Below is a small trained network, with its code and all its weights. Each question gives an input and a target symbol and asks what happens when units are switched off, that is, made to give their printed mean instead of their output.

import numpy as np


def w(rows, s, z=0):
    codes = np.array(rows[::2]) - 128.0
    scale = np.full(codes.shape[1], s)
    scale[-1] = z or s
    return codes * scale


def f(y):
    return y / 2 * (1 + np.tanh(0.7978845608 * (y + 0.044715 * y**3)))


def softmax(a):
    e = np.exp(a - a.max(-1, keepdims=True))
    return e / e.sum(-1, keepdims=True)


def log_softmax(a):
    a = a - a.max(-1, keepdims=True)
    return a - np.log(np.exp(a).sum(-1, keepdims=True))


def net(x, mask):
    ids = ['βγδλξπστψ'.index(c) for c in x.split()]
    T = len(ids)
    res = E[ids] + P[:T]
    q, k, v = (res @ M[0].T for M in (Q, K, V))
    z = softmax(np.where(np.tri(T) > 0, q @ k.T / 4**0.5, -1e9)) @ v
    res = res + np.where(mask[0], z, O[0][:, -1]) @ O[0][:, :-1]
    y = f(res @ A[0][:, :-1].T + A[0][:, -1])
    res = res + np.where(mask[1:17], y, B[0][:, -1]) @ B[0][:, :-1]
    return log_softmax(res[-1] @ U[:, :-1].T + U[:, -1])


Q, K, V, O, A, B = {}, {}, {}, {}, {}, {}
E = w([
[136,98,77,36,47],'β',
[72,57,150,103,196],'γ',
[191,30,76,66,127],'δ',
[135,53,187,150,112],'λ',
[139,95,246,139,212],'ξ',
[38,46,116,117,76],'π',
[224,113,176,104,130],'σ',
[135,146,107,2,236],'τ',
[93,176,200,135,52],'ψ',
],0.0096)
P = w([
[187,137,68,254,206],'0',
[179,84,194,116,162],'1',
[173,99,170,94,155],'2',
[177,98,178,114,157],'3',
[162,109,187,102,166],'4',
[162,100,196,102,155],'5',
[165,103,205,101,173],'6',
[160,88,205,89,164],'7',
[159,85,201,79,159],'8',
],0.0043)
Q[0] = w([
[127,127,132,125,129],'H0',
[110,173,82,199,121],'H0',
[154,186,42,254,181],'H0',
[122,82,98,145,130],'H0',
],0.015)
K[0] = w([
[135,134,116,142,129],'H0',
[152,88,145,82,131],'H0',
[105,15,227,2,88],'H0',
[115,114,185,49,138],'H0',
],0.014)
V[0] = w([
[255,143,170,123,167],'H0',
[100,161,196,186,181],'H0',
[148,82,173,153,38],'H0',
[158,226,163,80,111],'H0',
],0.012)
O[0] = w([
[177,159,6,248,184,229],'H0',
[67,160,187,210,176,146],'H0',
[174,98,193,157,20,122],'H0',
[108,255,49,130,68,2],'H0',
],0.0089,0.003)
A[0] = w([
[123,166,110,66,72,184],'N0',
[12,52,43,169,54,110],'N1',
[158,142,89,136,113,141],'N2',
[64,81,77,112,107,154],'N3',
[170,84,156,182,102,69],'N4',
[170,130,129,175,168,99],'N5',
[129,104,198,45,82,87],'N6',
[123,145,129,133,88,27],'N7',
[150,196,90,157,138,73],'N8',
[177,119,156,199,1,176],'N9',
[56,162,167,118,135,194],'N10',
[92,182,135,97,72,3],'N11',
[202,185,159,97,129,137],'N12',
[113,168,152,147,58,147],'N13',
[233,198,192,131,188,140],'N14',
[88,71,87,81,154,121],'N15',
],0.0094,0.0051)
B[0] = w([
[129,171,203,41,131,133],'N0',
[230,204,122,249,130,176],'N1',
[153,125,116,80,75,142],'N2',
[183,167,181,95,129,173],'N3',
[113,59,166,188,50,172],'N4',
[103,64,108,113,95,180],'N5',
[177,188,71,230,139,255],'N6',
[173,45,94,193,166,101],'N7',
[144,161,203,123,99,149],'N8',
[75,113,162,69,28,205],'N9',
[59,184,166,120,190,171],'N10',
[226,11,124,252,160,112],'N11',
[162,190,101,130,86,141],'N12',
[153,135,81,118,227,131],'N13',
[108,155,12,177,147,213],'N14',
[199,112,180,94,192,217],'N15',
],0.012,0.0051)
U = w([
[186,196,173,3,88,90],'β',
[83,99,232,76,228,83],'γ',
[230,47,117,36,123,88],'δ',
[91,67,184,107,104,116],'λ',
[73,134,119,187,189,42],'ξ',
[213,192,245,167,144,158],'π',
[184,168,57,144,69,108],'σ',
[168,222,84,53,224,179],'τ',
[29,244,189,61,89,253],'ψ',
],0.0039,0.0047)

Each question gives the input, a string of symbols that net reads in full, and the target symbol t.
The units are the heads (4 rows each of Q, K, V and O) and the neurons (one row each of A and B). Each row of codes is followed by its name. A weight is (code - 128) times the scale printed after its matrix; where a second scale follows, it is the last column's (O, A, B and U).
mask holds one flag per unit, heads first, then neurons. A switched-off unit (its flag False) gives its mean, the last column of its rows in O or B, instead of its output. The means were averaged over made-up inputs and are rounded, as every weight is.
A unit's drop is (log p(t) with every unit on - log p(t) with that unit switched off) / (log p(t) with every unit on - log p(t) with every unit switched off).
The circuit of an input: a set's keep is (log p(t) with only the set's units on - log p(t) with every unit switched off) / (log p(t) with every unit on - log p(t) with every unit switched off). Starting from the 12 units with the biggest drops (on a tie, the unit counted first), units are removed one at a time, each time the one whose removal leaves the highest keep (on an exact tie, the one counted first), for as long as the keep stays at least 0.8.
circuit, biggest first: the units of the circuit, biggest drop first
unit that matters most: the unit with the biggest drop
top k neurons: the k neurons with the biggest drops, biggest first
drop when u is switched off: that unit's drop, to one decimal
input β π τ π π π γ π β, target β: circuit, biggest first => [H0; N0]
input σ π ξ, target σ: circuit, biggest first => [H0; N14]
input π δ π ξ β, target π: circuit, biggest first => [N6; H0]
input ψ ψ ψ π β π ψ, target ψ: top 2 neurons => [N9; N10]
input δ π π ξ σ δ σ τ σ, target σ: circuit, biggest first => [N14; H0; N15]
input ψ δ δ δ δ ψ ψ, target ψ: top 3 neurons => [N9; N10; N15]
input π τ τ π, target π: unit that matters most => N1
input λ ψ δ β λ, target λ: top 2 neurons => [N4; N9]
input ψ π σ σ λ, target ψ: top 2 neurons => [N9; N15]
input ψ ξ β τ, target ψ: top 2 neurons => [N6; N15]
input γ π σ β λ ξ γ, target γ: top 2 neurons => [N6; N1]
input π π γ π, target π: drop when H0 is switched off => 0.4
input τ λ π π τ ξ, target τ: drop when H0 is switched off => 0.8
input τ π λ σ ξ, target τ: circuit, biggest first => [H0]
input δ τ λ π δ, target δ: drop when N15 is switched off => 0.1
input ψ γ τ δ τ δ σ, target ψ: drop when N10 is switched off => -0.1
